Below is a small trained network, with its code and all its weights. Each question gives an input and a class and asks what happens when units are switched off, that is, made to give their printed mean instead of their output.

import numpy as np


def w(rows, s, z=0):
    codes = np.array(rows[::2]) - 128.0
    scale = np.full(codes.shape[1], s)
    scale[-1] = z or s
    return codes * scale


def f(y):
    return y / 2 * (1 + np.tanh(0.7978845608 * (y + 0.044715 * y**3)))


def log_softmax(a):
    a = a - a.max(-1, keepdims=True)
    return a - np.log(np.exp(a).sum(-1, keepdims=True))


def net(x, mask):
    res = np.array(x, float).reshape(1, 7) / 4 @ E
    y = f(res @ A[0][:, :-1].T + A[0][:, -1])
    res = res + np.where(mask, y, B[0][:, -1]) @ B[0][:, :-1]
    return log_softmax(res[-1] @ U[:, :-1].T + U[:, -1])


A, B = {}, {}
E = w([
[145,241,51,156,119,99,72,71,86,122,145,204],'x0',
[132,121,136,123,126,131,123,134,123,128,128,143],'x1',
[129,119,133,130,127,130,125,122,124,123,125,137],'x2',
[201,170,114,191,80,201,136,193,182,156,131,159],'x3',
[186,131,131,147,188,53,249,164,150,147,138,154],'x4',
[125,136,126,128,142,138,139,118,134,128,118,125],'x5',
[145,92,99,177,135,144,205,54,30,142,221,104],'x6',
],0.015)
A[0] = w([
[115,50,228,140,96,187,183,184,132,144,105,22,14],'n1',
[178,149,56,190,72,219,117,146,175,143,148,150,56],'n2',
[93,112,92,99,30,255,46,95,94,95,121,59,1],'n3',
[168,75,63,194,106,192,163,90,100,152,215,147,72],'n4',
[101,100,135,151,123,159,171,94,56,129,170,87,82],'n5',
[196,125,177,197,105,210,145,166,159,164,161,125,70],'n6',
],0.0078,0.0062)
B[0] = w([
[97,202,53,174,51,132,121,95,90,122,128,220,242],'n1',
[59,112,116,108,166,72,111,82,112,136,128,110,223],'n2',
[218,95,112,124,153,119,217,167,120,159,134,104,254],'n3',
[149,158,157,87,84,189,83,205,153,131,104,119,228],'n4',
[133,123,78,92,138,124,57,123,246,73,144,56,199],'n5',
[74,79,191,90,185,84,134,104,80,119,124,133,208],'n6',
],0.011,0.015)
U = w([
[136,130,148,83,114,152,64,189,246,120,91,110,65],'0',
[165,188,65,167,113,136,98,76,48,127,152,162,55],'1',
[78,57,151,72,172,97,126,73,61,113,137,85,144],'2',
[233,103,121,149,167,101,236,170,136,142,161,112,253],'3',
],0.014,0.0031)

Each question gives the input, the list of numbers given to net, and the class t.
The units are the neurons (one row each of A and B). Each row of codes is followed by its name. A weight is (code - 128) times the scale printed after its matrix; where a second scale follows, it is the last column's (A, B and U).
mask holds one flag per neuron, in row order. A switched-off neuron (its flag False) gives its mean, the last column of its row in B, instead of its output. The means were averaged over made-up inputs and are rounded, as every weight is.
A unit's drop is (log p(t) with every unit on - log p(t) with that unit switched off) / (log p(t) with every unit on - log p(t) with every unit switched off).
The circuit of an input: a set's keep is (log p(t) with only the set's units on - log p(t) with every unit switched off) / (log p(t) with every unit on - log p(t) with every unit switched off). Starting from all 6 units, units are removed one at a time, each time the one whose removal leaves the highest keep (on an exact tie, the one counted first), for as long as the keep stays at least 0.8.
circuit, biggest first: the units of the circuit, biggest drop first
unit that matters most: the unit with the biggest drop
top k neurons: the k neurons with the biggest drops, biggest first
input [5,1,-7,-3,-2,-6,8], class 0: circuit, biggest first : n5, n4
input [1,8,8,-7,-7,7,7], class 0: top neuron : n5
input [1,-1,0,6,-6,2,-1], class 2: top 2 neurons : n2, n6
input [1,3,5,-6,4,4,7], class 0: top 2 neurons : n5, n4
input [-3,-6,7,7,6,4,-6], class 2: top 2 neurons : n6, n3
input [-3,-5,-3,0,-6,0,-4], class 3: circuit, biggest first : n3, n4
input [4,-8,-2,1,-5,-6,-2], class 3: top 2 neurons : n3, n1
input [3,-6,5,-3,-5,-6,2], class 3: top 4 neurons : n3, n1, n2, n6
input [8,4,-6,5,5,1,-7], class 1: top 4 neurons : n4, n5, n3, n2
input [-4,4,-4,8,7,7,4], class 2: circuit, biggest first : n6, n3
input [-6,-4,5,8,-4,8,-5], class 2: circuit, biggest first : n6, n2
input [-6,-6,5,7,0,-6,-5], class 2: circuit, biggest first : n6, n4
input [-6,2,-5,5,-1,6,-4], class 1: circuit, biggest first : n1, n4
input [3,-8,4,7,-3,0,8], class 0: unit that matters most : n4
input [2,-2,-1,5,-5,3,-1], class 2: top 2 neurons : n2, n1
input [4,-5,-8,-6,-7,-7,6], class 3: circuit, biggest first : n3, n2
input [0,1,-8,7,-7,-1,0], class 2: top 2 neurons : n2, n6
input [-2,-8,1,7,7,-2,-4], class 2: top 2 neurons : n6, n3
input [-3,-7,-7,-3,-5,-7,2], class 3: circuit, biggest first : n3, n2
input [1,-8,-1,5,-2,-7,7], class 0: circuit, biggest first : n4
